Below are the code and all the weights of a small trained network. Each question names an input and a class and asks about switching units off, where a switched-off unit gives its printed mean instead of its output.

import numpy as np


def w(rows, s, z=0):
    codes = np.array(rows[::2]) - 128.0
    scale = np.full(codes.shape[1], s)
    scale[-1] = z or s
    return codes * scale


def norm(h):
    return h / np.sqrt((h * h).mean(-1, keepdims=True) + 1e-5)


def f(y):
    return np.maximum(y, 0)


def log_softmax(a):
    a = a - a.max(-1, keepdims=True)
    return a - np.log(np.exp(a).sum(-1, keepdims=True))


def net(x, mask):
    res = np.array(x, float).reshape(1, 2) / 4 @ E
    u = 0
    for l in range(3):
        y = f(norm(res) @ A[l][:, :-1].T + A[l][:, -1])
        res = res + np.where(mask[u : u + 6], y, B[l][:, -1]) @ B[l][:, :-1]
        u += 6
    return log_softmax(norm(res)[-1] @ U[:, :-1].T + U[:, -1])


A, B = {}, {}
E = w([
[152,130,131,120,50,2,123],'x0',
[91,125,55,19,77,129,137],'x1',
],0.016)
A[0] = w([
[139,130,126,244,134,129,126,2],'L0N1',
[125,179,128,108,128,1,143,142],'L0N2',
[113,35,159,146,130,100,107,84],'L0N3',
[133,189,235,159,80,176,35,192],'L0N4',
[110,81,175,112,142,224,147,160],'L0N5',
[26,152,113,50,101,105,126,160],'L0N6',
],0.0072,0.0067)
B[0] = w([
[28,107,106,180,232,63,152,156],'L0N1',
[192,152,49,187,82,252,138,240],'L0N2',
[142,76,87,126,137,141,122,138],'L0N3',
[4,89,90,82,189,74,204,225],'L0N4',
[225,151,79,199,2,101,165,240],'L0N5',
[66,106,202,217,212,67,223,255],'L0N6',
],0.007,0.0062)
A[1] = w([
[111,132,141,89,147,217,108,125],'L1N1',
[144,108,176,93,107,131,87,68],'L1N2',
[129,104,156,136,148,187,88,149],'L1N3',
[100,114,113,24,127,143,161,2],'L1N4',
[63,133,95,9,84,144,136,31],'L1N5',
[142,129,167,93,98,135,77,99],'L1N6',
],0.015,0.0052)
B[1] = w([
[243,253,61,1,32,24,129,201],'L1N1',
[145,150,68,127,95,143,143,128],'L1N2',
[153,207,82,19,87,28,62,181],'L1N3',
[87,60,192,210,245,42,84,209],'L1N4',
[57,166,230,154,239,114,49,253],'L1N5',
[98,187,106,93,99,105,171,128],'L1N6',
],0.009,0.007)
A[2] = w([
[111,115,148,130,96,143,117,41],'L2N1',
[159,129,227,209,194,137,10,55],'L2N2',
[211,130,144,87,55,42,54,21],'L2N3',
[143,169,53,70,148,241,66,87],'L2N4',
[124,97,109,175,79,244,128,8],'L2N5',
[61,87,41,127,134,183,170,139],'L2N6',
],0.012,0.0017)
B[2] = w([
[90,118,159,117,101,106,79,128],'L2N1',
[16,156,162,13,185,53,69,255],'L2N2',
[219,200,71,32,108,252,135,221],'L2N3',
[163,175,81,141,33,153,173,174],'L2N4',
[37,55,120,156,204,165,200,143],'L2N5',
[123,48,71,155,64,186,208,163],'L2N6',
],0.012,0.0083)
U = w([
[28,160,139,115,219,10,104,179],'0',
[237,238,38,64,56,148,145,180],'1',
[63,20,75,185,115,163,218,201],'2',
[172,44,155,139,105,177,36,2],'3',
[193,48,177,149,129,197,33,2],'4',
[133,85,154,158,103,173,69,37],'5',
],0.014,0.0059)

Each question gives the input, the list of numbers given to net, and the class t.
The units are the neurons (one row each of A and B). Each row of codes is followed by its name. A weight is (code - 128) times the scale printed after its matrix; where a second scale follows, it is the last column's (A, B and U).
mask holds one flag per neuron, layer by layer. A switched-off neuron (its flag False) gives its mean, the last column of its row in B, instead of its output. The means were averaged over made-up inputs and are rounded, as every weight is.
A unit's drop is (log p(t) with every unit on - log p(t) with that unit switched off) / (log p(t) with every unit on - log p(t) with every unit switched off).
most important unit: the unit with the biggest drop
k most important neurons: the k neurons with the biggest drops, biggest first
top k neurons in layer l: the k neurons of layer l with the biggest drops, biggest first
drop when u is switched off: that unit's drop, to one decimal
input [6,7], class 0: most important neuron -> (L0N5)
input [-7,-6], class 1: top 2 neurons in layer 1 -> (L1N3, L1N4)
input [-7,8], class 0: 3 most important neurons -> (L1N5, L1N4, L0N2)
input [1,-3], class 2: 4 most important neurons -> (L0N4, L1N5, L1N4, L2N6)
input [6,-5], class 1: 3 most important neurons -> (L1N5, L0N6, L1N4)
input [-3,-2], class 2: 2 most important neurons -> (L0N5, L1N5)
input [-3,-1], class 2: 2 most important neurons -> (L0N5, L1N5)
input [3,2], class 2: top 3 neurons in layer 0 -> (L0N2, L0N6, L0N5)
input [2,-3], class 2: 3 most important neurons -> (L0N4, L1N5, L1N4)
input [-7,7], class 0: 4 most important neurons -> (L1N5, L1N4, L0N2, L0N6)
input [-6,7], class 0: 2 most important neurons -> (L1N4, L1N5)
input [2,-1], class 2: 3 most important neurons -> (L1N1, L1N5, L0N2)
input [-1,2], class 2: 2 most important neurons -> (L0N6, L1N5)
input [-1,3], class 2: top 2 neurons in layer 0 -> (L0N6, L0N4)
input [1,-2], class 2: 2 most important neurons -> (L1N5, L0N4)
input [1,0], class 2: top 2 neurons in layer 1 -> (L1N1, L1N5)
input [-5,3], class 1: most important unit -> L1N1
input [-1,1], class 2: 2 most important neurons -> (L1N5, L1N1)
input [1,1], class 2: drop when L1N5 is switched off -> 0.9
